Questions about the grid below. Indices start at 1.
1) Which number is the entry directly below the centre entry?
2) Which number is the entry just left of the centre entry?
3) Which number is the entry directly below the largest entry?
4) Which number is the bottom-left entry?
5) Which number is the entry in row 1 and column 1?
6) Which number is the entry in row 2 and column 1?
7) Which number is the top entry of the column that holds the largest entry?
8) Which number is the entry at the centre?
[[135 130 113 138 126 139 134]
 [125 136 118 121 132 134 147]
 [143 126 136 122 131 125 127]
 [130 131 130 122 129 117 129]
 [151 126 119 114 128 118 131]
 [113 121 112 138 127 115 121]
 [128 132 138 152 129 112 128]
 [141 131 129 129 129 139 123]
 [147 135 139 124 126 127 132]
 [138 127 130 130 130 122 142]
 [132 131 125 135 131 138 145]]
1) 152
2) 112
3) 129
4) 132
5) 135
6) 125
7) 138
8) 138

grid =
125  116  138  137  132  122  136  118  134  133  127  128
132  136  124  131  118  132  137  129  121  136  117  126
131  139  126  115  139  131  111  144  135  118  145  130
130  124  126  138  117  132  131  130  132  139  119  137
122  116  122  133  125  122  136  113  101  118  123  113
133  130  126  136  117  131  134  131  129  140  118  133
121  135  124  118  127  130  112  134  135  119  132  142
121  121  124  136  123  130  122  131  136  129  125  152
Indices start at 1.
What is the entry just left of the smallest entry? 113
What is the entry directly below the smallest entry? 129
The top entry of the column that holds the largest entry -> 128
What is the entry in the top-left corner? 125
The entry at row 1, column 3 is 138
The entry just left of the largest entry is 125
What is the entry in row 3 and column 1? 131
The bottom entry of the column that holds the largest entry -> 152
What is the bottom-left entry? 121
What is the smallest entry? 101
The entry at row 1, column 2 -> 116
What is the entry in row 3 and column 3? 126
What is the entry at row 2, column 1? 132
The entry directly above the smallest entry is 132
The entry just right of the smallest entry is 118
What is the entry at row 2, column 2? 136

W =
[[132 131 126 123 113 114 119 121 112 115]
 [142 134 136 130 125 122 112 120 134 117]
 [135 134 136 149 138 128 135 146 133 149]
 [122 116 117 110 117 111 107 118 123 114]
 [157 151 150 138 132 135 138 132 137 136]
 [135 126 131 122 128 134 123 121 129 118]
 [128 129 138 137 145 149 146 143 156 151]
 [134 115 125 130 121 131 115 115 121 104]
 [121 122 118 122 105 107 115 110 130 123]]
Counting starts at 1.
The bottom-right entry? 123
The entry in row 2 and column 2: 134
The entry at row 1, column 1 -> 132
The top-right entry? 115
The entry in row 3 and column 3 is 136
The entry at row 3, column 2 is 134
The entry in the bottom-left corner: 121
The entry at row 1, column 3 -> 126
The entry directly above the largest entry is 122
The maximum: 157
The entry at row 2, column 1: 142
The entry at row 1, column 2: 131
The entry in row 3 and column 1? 135
The entry directly above the smallest entry? 151
The entry directly below 133? 123

x =
[[130 131 114 132 129 123 135 132 128 138 131 122 126]
 [128 126 120 134 140 124 118 127 127 146 118 126 144]
 [135 129 131 142 127 126 117 130 133 119 126 130 128]
 [127 116 124 120 140 127 121 129 134 133 134 123 139]
 [131 126 105 128 130 128 137 126 115 133 126 134 138]
 [128 131 131 131 127 126 127 126 132 147 123 117 125]
 [129 136 135 132 105 126 140 130 135 123 140 144 123]
 [129 121 138 125 140 130 126 132 128 127 130 122 120]
 [136 126 112 117 128 128 130 124 133 121 137 133 139]
 [133 137 128 137 111 123 126 131 135 127 111 121 128]
 [127 133 125 118 123 126 136 122 126 131 123 130 133]
 [133 120 129 147 122 127 126 124 128 132 138 128 132]
 [123 126 116 131 149 130 129 131 120 103 112 128 126]]
Indices start at 1.
Find the entry in row 1 and column 2.
131
Find the centre entry.
140
Find the bottom entry of the column that holds the largest entry.
149
The entry just right of the centre entry is 130
The entry in the top-left corner -> 130
The top entry of the column that holds the smallest entry is 138
Find the entry in the bottom-right corner.
126
Find the entry in the bottom-left corner.
123
The entry in row 2 and column 3: 120
The entry in the top-right corner is 126
The entry at row 1, column 3: 114
Find the entry in row 3 and column 3.
131
Find the entry at row 3, column 1.
135
Find the entry just right of the largest entry.
130
The entry at row 3, column 2: 129
Find the entry in row 2 and column 1.
128
Find the entry just left of the smallest entry.
120
Find the minimum.
103
Find the entry directly above the centre entry.
127
The entry directly above the smallest entry: 132

Read these off the table that follows. Rows and columns are numbered from 1.
1) Read off the entry at row 1, column 2.
2) Read off the entry in the top-right corner.
3) Read off the entry at row 2, column 3.
4) Read off the entry at row 3, column 1.
5) Read off the minimum.
6) Read off the entry at row 1, column 3.
7) Read off the entry in row 1 and column 1.
[[109 140 132 149 133 130 135 118 137 146 122 126 136]
 [117 115 145 132 129 126 124 121 128 108 121 140 121]
 [125 140 121 113 130 127 144 124 138 125 144 145 136]
 [117 130 135 136 119 110 126 129 119 145 117 136 127]
 [112 130 140 131 126 138 146 118 102 113 136 125 121]]
1) 140
2) 136
3) 145
4) 125
5) 102
6) 132
7) 109

Read these off the row that follows.
1) Read off the third entry from the right.
2) Read off the entry just right of 123.
3) Read off the entry just right of the smallest entry.
115,130,114,112,134,114,123,139,154,140,135,115,99,128
1) 115
2) 139
3) 128

A =
[[124 138 128 136 104 114]
 [122 119 126 124 131 133]
 [128 129 127 130 129 127]
 [120 121 116 128 124 126]
 [125 117 129 124 134 138]
 [118 120 124 122 129 134]
 [128 118 127 124 133 135]
 [113 125 116 124 119 133]
 [137 135 146 141 115 118]
 [112 136 119 121 112 123]
 [124 119 128 124 131 135]
 [128 139 137 131 118 118]
 [122 117 115 129 136 134]
 [123 119 128 122 127 132]
 [116 120 123 121 125 133]
 [130 119 128 123 136 138]]
What is the top entry of the column that holds the smallest entry?
Answer: 104
What is the largest entry in the first row?
Answer: 138
What is the 1st entry, reading row by row?
Answer: 124
The entry in the top-right corner is 114
The entry in the bottom-left corner -> 130
The second entry on the main diagonal is 119
The last entry, reading row by row is 138
The bottom entry of the column that holds the largest entry -> 128
What is the entry directly below the largest entry?
Answer: 119
The 4th entry, reading row by row -> 136
The entry directly above the largest entry is 116
The last entry in the row that holds the largest entry is 118
What is the smallest entry in the first column?
Answer: 112
What is the entry just left of the largest entry?
Answer: 135
What is the second largest entry?
Answer: 141
What is the largest entry in the first column?
Answer: 137
The 2nd-last entry, reading row by row is 136
The 3rd entry on the main diagonal is 127
What is the fifth entry from the end, reading row by row?
Answer: 119

m = [[121, 130, 131, 129], [133, 113, 131, 123], [149, 123, 131, 112], [141, 124, 123, 145], [132, 128, 130, 121], [132, 148, 142, 138], [127, 136, 125, 128], [123, 142, 125, 151], [124, 128, 114, 136], [126, 130, 124, 130], [136, 115, 128, 125], [132, 119, 128, 122], [118, 135, 123, 121], [133, 112, 139, 128], [126, 125, 145, 103]]
Find the entry just left of the largest entry.
A: 125
Find the entry just left of 119.
A: 132
Find the entry just left of 138.
A: 142
The entry just right of 141 -> 124

a = [151 125 103 113 135 125 149 151 124]
What is the first entry from the right? 124
What is the fifth entry? 135
The first entry -> 151
